Below is a small trained network, with its code and all its weights. Each question gives an input and a class and asks what happens when units are switched off, that is, made to give their printed mean instead of their output.

import numpy as np


def w(rows, s, z=0):
    codes = np.array(rows[::2]) - 128.0
    scale = np.full(codes.shape[1], s)
    scale[-1] = z or s
    return codes * scale


def norm(h):
    return h / np.sqrt((h * h).mean(-1, keepdims=True) + 1e-5)


def f(y):
    return np.maximum(y, 0)


def log_softmax(a):
    a = a - a.max(-1, keepdims=True)
    return a - np.log(np.exp(a).sum(-1, keepdims=True))


def net(x, mask):
    res = np.array(x, float).reshape(1, 4) / 4 @ E
    u = 0
    for l in range(4):
        y = f(norm(res) @ A[l][:, :-1].T + A[l][:, -1])
        res = res + np.where(mask[u : u + 5], y, B[l][:, -1]) @ B[l][:, :-1]
        u += 5
    return log_softmax(norm(res)[-1] @ U[:, :-1].T + U[:, -1])


A, B = {}, {}
E = w([
[125,121,132,136,133,129,120,132,121],'x0',
[164,163,83,106,203,54,169,138,64],'x1',
[133,78,60,73,152,92,39,87,170],'x2',
[246,192,137,204,117,138,72,126,160],'x3',
],0.011)
A[0] = w([
[171,158,95,152,149,45,144,147,88,52],'L0N0',
[181,144,66,147,206,76,146,102,50,7],'L0N1',
[187,216,108,158,115,101,67,100,72,50],'L0N2',
[185,159,87,66,169,48,180,102,17,60],'L0N3',
[126,103,43,120,150,132,2,95,144,1],'L0N4',
],0.0064,0.007)
B[0] = w([
[78,160,142,143,126,132,128,131,222,184],'L0N0',
[98,199,111,101,255,40,133,192,191,191],'L0N1',
[189,36,122,53,176,190,231,128,135,185],'L0N2',
[20,170,149,167,163,101,124,191,223,254],'L0N3',
[128,184,137,125,5,90,115,147,42,196],'L0N4',
],0.0077,0.0045)
A[1] = w([
[148,127,23,50,164,36,42,98,159,58],'L1N0',
[152,222,140,169,135,159,253,205,24,46],'L1N1',
[240,159,139,186,146,86,90,47,122,28],'L1N2',
[151,135,99,78,86,44,85,125,52,22],'L1N3',
[121,102,189,138,76,176,111,74,194,4],'L1N4',
],0.0067,0.0042)
B[1] = w([
[132,120,181,225,2,47,104,55,66,253],'L1N0',
[145,164,122,125,32,53,36,77,47,253],'L1N1',
[164,6,123,53,146,206,234,149,84,175],'L1N2',
[61,172,152,130,90,149,109,84,135,162],'L1N3',
[84,212,134,91,163,164,103,112,148,190],'L1N4',
],0.008,0.005)
A[2] = w([
[63,79,95,51,150,134,187,187,85,2],'L2N0',
[100,167,119,95,108,192,50,116,178,68],'L2N1',
[132,127,46,95,173,103,59,91,141,18],'L2N2',
[92,103,121,160,115,153,137,107,142,89],'L2N3',
[254,139,124,166,174,140,112,166,172,70],'L2N4',
],0.0096,0.003)
B[2] = w([
[204,96,72,115,142,157,90,46,129,253],'L2N0',
[98,137,144,141,142,61,175,195,206,244],'L2N1',
[169,175,194,141,94,58,66,163,102,163],'L2N2',
[131,169,88,163,181,101,103,158,122,186],'L2N3',
[124,46,21,31,124,255,210,128,88,217],'L2N4',
],0.0081,0.0044)
A[3] = w([
[122,190,210,192,138,138,175,134,58,2],'L3N0',
[161,166,112,138,251,83,163,165,101,33],'L3N1',
[77,123,174,173,139,180,122,171,232,39],'L3N2',
[66,109,88,111,169,90,126,68,94,46],'L3N3',
[109,63,114,114,178,140,151,63,90,55],'L3N4',
],0.012,0.0034)
B[3] = w([
[119,51,95,146,66,62,49,59,138,206],'L3N0',
[76,142,189,125,200,113,95,178,203,225],'L3N1',
[126,180,118,107,251,62,146,197,141,245],'L3N2',
[175,154,121,135,125,218,181,160,123,253],'L3N3',
[201,108,153,151,129,217,140,146,132,208],'L3N4',
],0.011,0.0065)
U = w([
[86,182,140,117,214,89,120,185,179,244],'0',
[117,131,141,150,46,86,62,35,83,85],'1',
[169,123,113,92,141,251,181,130,113,32],'2',
],0.018,0.0011)

Each question gives the input, the list of numbers given to net, and the class t.
The units are the neurons (one row each of A and B). Each row of codes is followed by its name. A weight is (code - 128) times the scale printed after its matrix; where a second scale follows, it is the last column's (A, B and U).
mask holds one flag per neuron, layer by layer. A switched-off neuron (its flag False) gives its mean, the last column of its row in B, instead of its output. The means were averaged over made-up inputs and are rounded, as every weight is.
A unit's drop is (log p(t) with every unit on - log p(t) with that unit switched off) / (log p(t) with every unit on - log p(t) with every unit switched off).
The circuit of an input: a set's keep is (log p(t) with only the set's units on - log p(t) with every unit switched off) / (log p(t) with every unit on - log p(t) with every unit switched off). Starting from the 12 units with the biggest drops (on a tie, the unit counted first), units are removed one at a time, each time the one whose removal leaves the highest keep (on an exact tie, the one counted first), for as long as the keep stays at least 0.8.
units of the circuit, in order: the units of the circuit, biggest drop first
top k neurons: the k neurons with the biggest drops, biggest first
top k neurons in layer l: the k neurons of layer l with the biggest drops, biggest first
drop of u: that unit's drop, to one decimal
input [-3,-7,5,6], class 0: units of the circuit, in order	L2N1
input [-8,-8,8,6], class 0: top 3 neurons	L2N1; L1N1; L1N4
input [7,4,6,5], class 1: top 2 neurons	L1N0; L0N4
input [5,-7,6,2], class 0: top 3 neurons	L2N1; L1N1; L3N2
input [6,-7,7,2], class 0: top 2 neurons in layer 3	L3N2; L3N0
input [-5,-1,4,5], class 2: top 3 neurons	L1N2; L0N2; L1N1
input [6,-3,-4,3], class 1: top 2 neurons	L0N3; L3N0
input [3,-5,-6,-3], class 1: top 2 neurons in layer 0	L0N3; L0N0
input [7,-6,0,-7], class 2: top 4 neurons	L2N0; L0N3; L0N0; L3N4
input [-5,-8,1,8], class 0: top 3 neurons in layer 3	L3N2; L3N3; L3N4
input [0,-8,7,4], class 0: top 3 neurons	L2N1; L1N1; L3N2
input [7,7,-1,8], class 2: top 3 neurons	L2N4; L0N2; L1N2
input [8,6,-7,3], class 1: top 3 neurons	L1N1; L3N0; L3N2
input [-5,-3,-6,-8], class 2: units of the circuit, in order	L2N0
input [5,-4,3,6], class 2: top 2 neurons	L2N4; L1N2
input [-2,6,-8,7], class 1: top 2 neurons	L1N1; L3N0
input [8,-6,-8,4], class 1: top 3 neurons	L3N0; L0N3; L1N1
input [0,5,-5,8], class 2: drop of L2N4	2.6
input [-6,4,-6,-6], class 1: drop of L1N1	1.7
input [4,-1,-4,8], class 2: units of the circuit, in order	L2N4
input [-5,-4,6,-3], class 1: drop of L1N0	0.4
input [-8,-8,-2,3], class 0: drop of L0N3	0.0
